[ 148 -125 -145 -129  -87   20  -12   16 -167  191  447  -34   98  -62
   30   16 -135 -164  -72 -267 -228   90  -98    6  155  -27  102  -26
 -321  271 -159 -207  -76  -24  -85]
4
[-192  139  471   34 -103  357 -114  361  306 -112 -194  -21  -67 -284
   22  237  307 -279   18   43   36  114  102   88  122 -112 -285  134
  400 -510  216  395 -212   -6 -325]
7
[ 132 -256 -183 -225 -199  -84 -308  -37  -98   64  168 -195  -33 -211
  -26   84 -195  205 -370   30 -207   -9 -136 -150 -119   62  -20   25
 -241  -38 -159 -183  267   14 -171]
6
[ 414   57 -245 -279   87 -193  199   30  -70  212  205   23   -3 -180
  204 -200 -261 -391  -73 -475 -169 -126    9   86  102 -266  -30    8
 -353  534  -85 -102   15  164  -18]
0
[-190   29 -178  546  271 -164 -259   93 -142 -195   40  200  -34  151
 -172  -84    9  105  -76 -256  -35  366 -344  -40 -163  254 -219  149
   39  -78  -56 -303  191  305  187]
4
[ 345 -162   16 -391 -256  213 -212  126  245  213   18  212  -31 -170
 -212   84 -138   77 -153 -244  -46 -231  135  158  -43  190  -29  103
  -71 -316  -19   20  177 -349 -385]
2
[ 400 -298  283 -490  223  295  320   39  -19   98 -138   96   69 -405
  465 -130   81 -597  230 -413   59 -342   15   94  413 -427  -47  181
 -214  328  130  123 -259 -310  -14]
0
[ 525 -437 -458 -645 -514 -102   -4 -157   51  393  282 -265  293  225
 -577 -114 -257 -412 -253   68  135 -224  119 -245 -390  286  188 -209
 -284   87 -364 -269  782 -240 -173]
10
[-305 -271 -226  123   66 -280  264  114  -56 -207  379  112  182  212
 -158  204  -98 -308  -66  207  183  192 -191   63 -127  -47 -121  -93
  -47  -27  -89  -87  142  319  142]
4
[ 138  279  568  353  167 -162  -14 -542   69    8  283 -111  264  -22
  114 -343  131 -398  269   94 -185  416 -288 -166  124 -411 -196 -268
    0  106  -26 -126 -284  207  274]
5
[ 275  131 -768 -355  147  -17  173  -39  -50   97  269  121   12 -272
  -11  256 -304 -184 -371 -453  -62  -60  289   91 -102   40 -167   97
 -443   80 -165   59   57  -80  -82]
4
[ 665  148 -454 -416   63 -103   65  -45 -194  254  220  141   -4 -111
   50 -282 -282 -311   24 -419 -129 -265  -66  -34  136  -85   24   50
 -562  699 -237 -198 -103 -243  -82]
1
[ 261   43 -141 -149 -124   -5    9   24   -5  292  394 -174  212 -100
  -34  175  -31 -278  -89 -169  -60  137  168   56  163 -145   82 -109
 -113  162 -159  -89 -213 -168 -200]
0
[ -77  -40  271 -264 -121  244  111  -42 -136   79  -92 -378  -32 -198
  -19   -5  144 -225  172  529  183  112  101 -279  326 -306  195  214
  139   62 -340  156 -162   27 -197]
5
[ 559 -357  125 -444 -400  211 -322  -44  164  263   60  -47   56 -109
 -211 -219 -304 -169 -222 -228 -109   15  -90  159  -23  157   72  -30
 -126 -363 -182  -45  524 -191 -433]
3
[  80   62 -491 -244   80 -177  415  246 -130   65  177  -47  -12   94
   42   70  -41 -336   90  -74   50 -251  119  -50  101 -258   42  -25
 -239  685  -87  -48   13   73   30]
10
[ -39 -146 -197  250  -24 -316  153 -108   31  -34  254  221  282  348
 -200   84  -14 -285 -116   33  192  148  -27  110 -253   -2 -201 -226
  -45  -47   85  -39  403  341  153]
9
[ 670  339 -318 -291 -142   24   92 -305  -15  211   48  125   87  -88
   53   48  -96 -425 -244 -336  -35  -57  350  115    3  -72 -242 -195
 -106  264 -152  -36 -168 -294  -79]
6
[-510  146   -7  471   13 -112 -171  302   61 -184    3  139  -75  236
  175  143  306  421 -143 -245 -132  225   61  408  -65  340  -62  -85
   64 -246  331  137  424  196  -12]
2
[ 105 -559   14   45   81 -195   88  -51   -6  -33  360 -153  583   93
  -71   68 -341 -473    2   96  129  185 -267 -312  -90 -347  136 -130
 -158 -132 -125  -31  366  286   30]
4
[  51  133 -355 -137    5 -188  -23  138 -119  -74  556 -279    5  -27
   32  -31 -139 -215  162  -79 -320   24 -454 -300  124 -321  -28 -116
 -489  706 -433 -201  276  329  190]
7
[ 220  -95   47 -307  215   96   -1  257  -31   36  370 -189  -57 -412
  361 -215 -321 -335   -4 -497 -394 -117 -509 -191  273 -339 -142  174
 -384  239  -89 -100 -358  108 -152]
8
[  78  256 -151 -518 -187 -224  427  -89  -91 -295 -318  270 -410  242
  389 -134  263 -208 -279 -255  -53 -685  118  153 -234  288 -364  -38
 -266  436  237  132  166  338  389]
7
[ 144   23 -430 -178 -144  -61  -11  189 -201  209  406 -158   34   58
 -165  118  -52 -280   -6 -122    8   79   86   52  164   40   95  -60
 -276  441 -153 -330   34 -323 -196]
10
[ 151  174   87  192  125 -228   34 -136  149  -76  221  315  101  116
  -20   96  116   27 -167 -159  -59  193 -111  162 -123  183 -250 -132
   96 -272   41   19 -175  231  167]
9
[ 324 -232   79 -672 -309   -8  -41   99   65  141  -32   68   28  -32
 -129  149  -69   21 -341 -191   -9 -227   72 -157 -120  203  211   26
 -162 -161   -9  117  195 -167 -209]
5
[ 532  102 -243 -393  -57 -209  170 -102 -197  127  283   15  179 -114
   73   49 -140 -350    5 -206   -6 -143   31 -138   79 -186  -43 -127
 -371  625 -218 -151  -49 -112   86]
8
[ 582 -239  -52 -596 -139  -31  -49  -21   19  225   47  -15   33 -297
 -126 -256 -424  -77 -202 -182 -108 -183  -51  -57  -74  -52   62   64
 -333   56 -149  -83  276 -131 -298]
2
[ 424    8   47 -343  111  -95  -52   22  -76  181  267    5   18 -223
  115    2    6  -13    8 -306 -262 -136 -123   60  220   35  -24   95
 -276  348 -158  -73 -252 -174  -96]
0
[  13   -3  222 -107  -73   92  135  232   37 -109 -161   50  -98 -169
   52  -23  -38 -126  103  155   96   96 -128 -109   94 -300   92   83
  107   41  -45  153   -5  -12 -195]
3
[  21 -448   20 -387  -93  429  559  374  162    1   66 -582    2 -454
  460 -474 -899 -749 -334  -59   91 -197 -284 -367 -347 -751 -125 -140
    3 -199    5  173 -394   53 -244]
3
[ 234 -187 -381  -77  159 -318  283  -26  -44   13  207  217  238  127
 -208  -30 -378 -371  -65 -116  154  -11   64  128 -135  -46    6  -29
 -218  119  -38 -179  153  216   75]
2
[  40   -8  270 -104  -21  165  -85  286  131  -12  -32  -84  -97 -166
  -63  135  265   -7  309   90   99    5   59  253  353  -51   62  160
  106  -80 -144  234 -136 -313 -391]
9
[ 472 -268  115 -536 -384    0  -42  -71  -12  -82  198 -123  258  -86
   -1   43 -149 -134 -330   73  -84  -37 -204 -244 -152  -68   -2 -161
 -402 -108 -165   37  636   46 -102]
9
[-154   26  315 -113  -98   47   75  263  -35 -171 -173  -22  -49 -156
  -90  133  113   18  100  196  129  146  -15 -108   88 -126  132  173
   58 -159  -30  265  -23  -39 -216]
5
[ 259 -222 -391 -354  -42  -42  325   62 -303  107  225   -6   22   32
  241 -137 -339 -471 -257 -101  -70 -264 -210 -257   37 -247   71  140
 -458  358  -93 -126 -139  -50  -39]
0
[ 279 -289   -8 -369 -228  -21 -155   20  -17   38   63  -17   49  -28
  -44 -167 -128  -14 -345 -233 -149   14 -100  -24  -65  162  131  -45
 -271 -115  -62 -111  275  -46 -189]
3
[ -56   46 -399  335  104 -130  -27  -61  -16    5  -76  158  -58  223
  110 -232  108  114   13 -480 -183  -65  -98  360 -181  217 -280 -170
 -131  225  180  -76  615  205  188]
1
[ 737  335  108 -522  -29 -238 -111  -94 -113  148  134   30  117 -279
   62 -155 -158 -374 -118 -232 -175   24 -125 -246  203 -267  -67   -8
 -282  476 -212  -80 -318    2 -129]
1
[ 356    1  -59   97  -97 -270  -16 -175   58  162  276  303  231   86
  -69  -43 -107 -234  -73 -224 -104  152   19  328   21   91 -136 -164
   28    3 -119 -137  163  368   31]
8
[ 316   28 -165 -107  -86 -237  198   19 -166   88  318  122  245  181
 -299  -90 -120 -331  110  -22  187   87  -33   61   99   73  -13  -44
 -201  131 -104 -250   34  217  -30]
4
[  57   30  -83  295  176 -271  -81 -133   49  -96  325   56  192  125
 -113  207    6   77  -36  -30   17  240 -109  139  -96   44 -170 -115
  -11  -76 -141 -110   -7   73   63]
9
[  -6  104  -11  322  -73 -391  -78  -97 -116 -107  288  205  261  352
 -101  182   99   63    1  163   77  244 -213  -28 -111   99    7 -159
  -57  109  -65 -149  161  129  183]
0
[-260 -142  -68  252   69   92  -80  -25  -12  -12   40  -17  -69   70
  143  124  271  282 -138 -277 -181  150 -174  184  -40  292 -148   26
  137 -218   16  -70  149   61   12]
5
[  40  -86  158 -118  -58  125   84  246  -16  -81 -173  -97   -8 -182
  -68  123  100 -215  204  260  222   44   78  -49  208 -186   87  171
  134   42 -140  196  -21 -127 -295]
0
[ -60 -359    2  -69  -97   59  278  425  115 -124   13 -166  241 -278
  -80  128 -136 -580   79  306  183  108  -26 -398  -41 -501    0   39
  150  -84 -160   38  307  128 -145]
3
[ 489 -168  -82 -450   17  253 -181 -388 -171   28  -32 -132   58 -270
   73   30   65 -186 -362  -78 -192   58   99 -503  126  143  112   64
 -246  -65 -257   66 -199 -248   26]
9
[  59 -299  214 -336 -329   23 -160  143   54   81   89   64  -32   32
 -131  -61  -83  196 -189 -214 -100  -27 -106  157  -16  255  135    0
 -153 -245    4   -7  419  -50 -304]
6
[ 435   99  -10 -221   22  -50 -151    6  -49  109  261 -154  127 -269
  123   31   97 -366  -13 -175 -102  -17   50  -40  205 -206  -96  -59
 -282  365 -149  -18 -284 -144  -55]
7
[ 229 -212   39 -446 -267  -18 -186   26   -2  167  -22  -41   61 -185
 -119 -104 -269  144 -353 -312 -223   -5    4  -37  -60   98  143   95
 -214 -266  -87   38  342   25 -340]
6
[ 432 -168 -120 -505 -413 -100    2   -8    8  122   22  180   77 -148
  -16 -196 -407 -246 -484 -303 -199  -61  -19  -46 -151   27  -51  -33
 -227 -165 -113  -21  422  335 -230]
5
[   5  -21 -377  207   37 -423   19    9 -116 -141  385  133  293  209
 -102   58  -48 -236  -20  -10  -46  202 -349 -190  -62    9 -180  -91
 -155  122 -184 -210  305  556  201]
10
[  23 -656  -70 -121 -195   58  -60   19   69  283  140 -213  252  -53
  -36 -194 -147 -332 -236 -298 -181   49   54   15  -25  -30  253    8
 -103 -166 -113   55  297  270 -328]
2
[  -8   84 -426  -68  128 -308   45   35 -325   43  385  190  -91   91
   27   63 -118   -8   37 -205 -191 -115 -209  -67  122   16  -38   57
 -469  683  -77 -259  -49  102  170]
6
[ 370  -80  -88   38   12 -282   62  -74  -71   60  330  123  287  114
  -28  -25  -81 -345   10 -141   10  126 -119  123   55  -59  -68 -141
 -162  164 -173 -124  165  265   98]
6
[ -66 -337 -198  379   20 -144    5   61   60    6  454  161  344   85
  -59  125   27 -241    4   -2  -66  301 -213  264   38  -15 -103  -74
   -7 -172 -186 -181  332  321   -3]
6
[ 138  -79   11 -465 -266  243 -133   86   -1   40   38    0  -80  134
  -77   27   47  124 -245 -144  -12 -207   61  -17   19  441   93   38
 -218 -283  138  -33  110 -366 -226]
10
[-101 -180   17 -115   36   39   90  422  -66   18  366  -43 -124  -62
  115  -65 -130 -167  175 -251 -199 -142 -488 -233  117 -158  111  110
 -371  325   40  -63   16  122   -1]
6
[ 197 -272   77 -320 -417  -13  -82   33  -28   64  155   12  112  -84
   84 -251 -312 -245 -303 -162 -282   74 -408 -323 -133  -66  130  -99
 -236 -163 -116   12  454  312  -19]
4
[ 245  -15 -434    3  139 -456  248  -50  -14  -36  259  355  133  134
  -30  -73 -485 -274 -139 -307   31   15 -106  184 -174  -26 -178  -95
 -201   84  -35 -185  217  424  161]
3
[-267 -241  173  101  -93  -12  145  490  112 -234 -113   43  -24  -66
  -23  105   80 -114  203   78   72  -17 -253 -120   10 -213  -39  181
   67 -238   40  263  419  269 -245]
5
[ 247   59 -292   16  -79 -101 -459 -161  -67  127  -26 -274   51 -138
   -6 -119  112  166 -410 -317 -319  206  243  320   60  363 -131   34
  -66  -84 -214 -115  240  204 -374]
8
[-156   17  103  201   71  -44 -203   32   11  -51 -119   49 -140  114
   74  101  284  404  -44 -178  -84   91   26  445    8  352  -62  -67
  132  -88  185   38  151 -129  -32]
6
[ 164   52    5  141   79 -230  -85 -172  -43  -15  261   69  229   30
  -76  145  -37  -26  -38   46   20  238 -112  -51  -13   39  -73  -49
   12  -49 -146  -69  -86  187   23]
7
[ 117  481  518 -200 -124  294 -260  404  -57  107  -37  -48 -517 -490
  299  -67  219  464  221 -305 -496  218 -347  -31  629   84  495  252
 -112   -4  208  314 -743 -182 -532]
8
[-454  279   34  445   76  -10 -285  110    2  -79 -211  118 -299  159
   76   93  467  691   75 -356 -242  148 -112  479   58  484 -243  107
  224 -103  220  142  328  185 -145]
9
[-391  132 -280  520    9 -163 -194  115  -57   39    4    2  -92  377
   12 -184  323  436   71 -296 -163  162 -219  291  -76  273  -31 -127
  -17  181  128  -75  531  222   30]
1
[-276  206  202   13   23  -73   53  -62 -246 -158  -90 -108 -205  218
  222 -197  376  225  -98  -86 -115  105  -36  172   62  272   27  -44
  -50  217   67    3  -94   77  217]
7
[ 248   40 -171 -172   76   31   23  146  -63  243  271   -7   14 -210
  124 -102 -211  -81  -61 -456 -209   20  -67  162  179 -142   67   73
 -289  224  -54 -154 -193 -140 -214]
1
[ 534   63  -10   67   42 -214  439 -321  171  -72   94  707  294  253
  -50 -115 -146 -776 -139 -356  284   -5  286  333 -318   86 -576 -341
   22   33  126  -40  345  267  278]
5
[ 146   68 -419  228  -77 -448  235 -301 -141  -79  238  355  260  427
 -343  259  -96 -208 -150  236  197  270  223  115 -225  347  -36 -239
   56   94  -88 -291  203  103  136]
0
[ 299  -34 -321 -233  167  -70   27  157 -109  188  281  -35   -2 -183
  196  -65 -111 -211   -2 -522 -205 -149  -27  128  239  -85   -7  105
 -434  434  -59 -117  -10  -35 -128]
9
[ 499 -224  -68 -654 -201  117   94 -103   37   74  116  111   55 -122
   89  -75 -270 -256 -367 -383 -276 -234 -122 -262  -67   90    5   17
 -328 -114 -166  106  294   92  -40]
8
[-259  223  893  304  -31   47 -194 -345  287    5 -146  -64  -65 -136
  492  241  603  571   64  150 -191  282 -402   21 -161 -208  -93 -280
  475 -141  240  544  176  175  268]
7
[-254  107  612   77 -236  284  -33  -33   87   20  128  -67    3  182
  170  130  424  218   40 -217 -284  322 -138  153  117  368   28 -186
  277 -328   78  262  330  193  102]
9
[-204 -141 -440  299  305   90   75  -65  105   22  -39    8  -22  140
   36  -24  147 -233  101 -291  -48  -92  -80   95  -43   91 -300   61
  154  -50  -27  -53  140   39  172]
9
[ 245  269 -383  135   76 -250 -121  -58   42  257   -6  -53  -36  131
  -77   29  248  188  -38 -383 -190   76  236  474   73  395 -251  -59
  233  167 -155 -109  420  124 -213]
7
[ 175  -19 -179  -88  162  -41  -27  163 -111  141  233   16  -22 -213
  253 -174 -184 -172  -45 -464 -335  -39 -256    7  213 -221  -28  116
 -303  352  -51 -112 -184  197  -77]
4
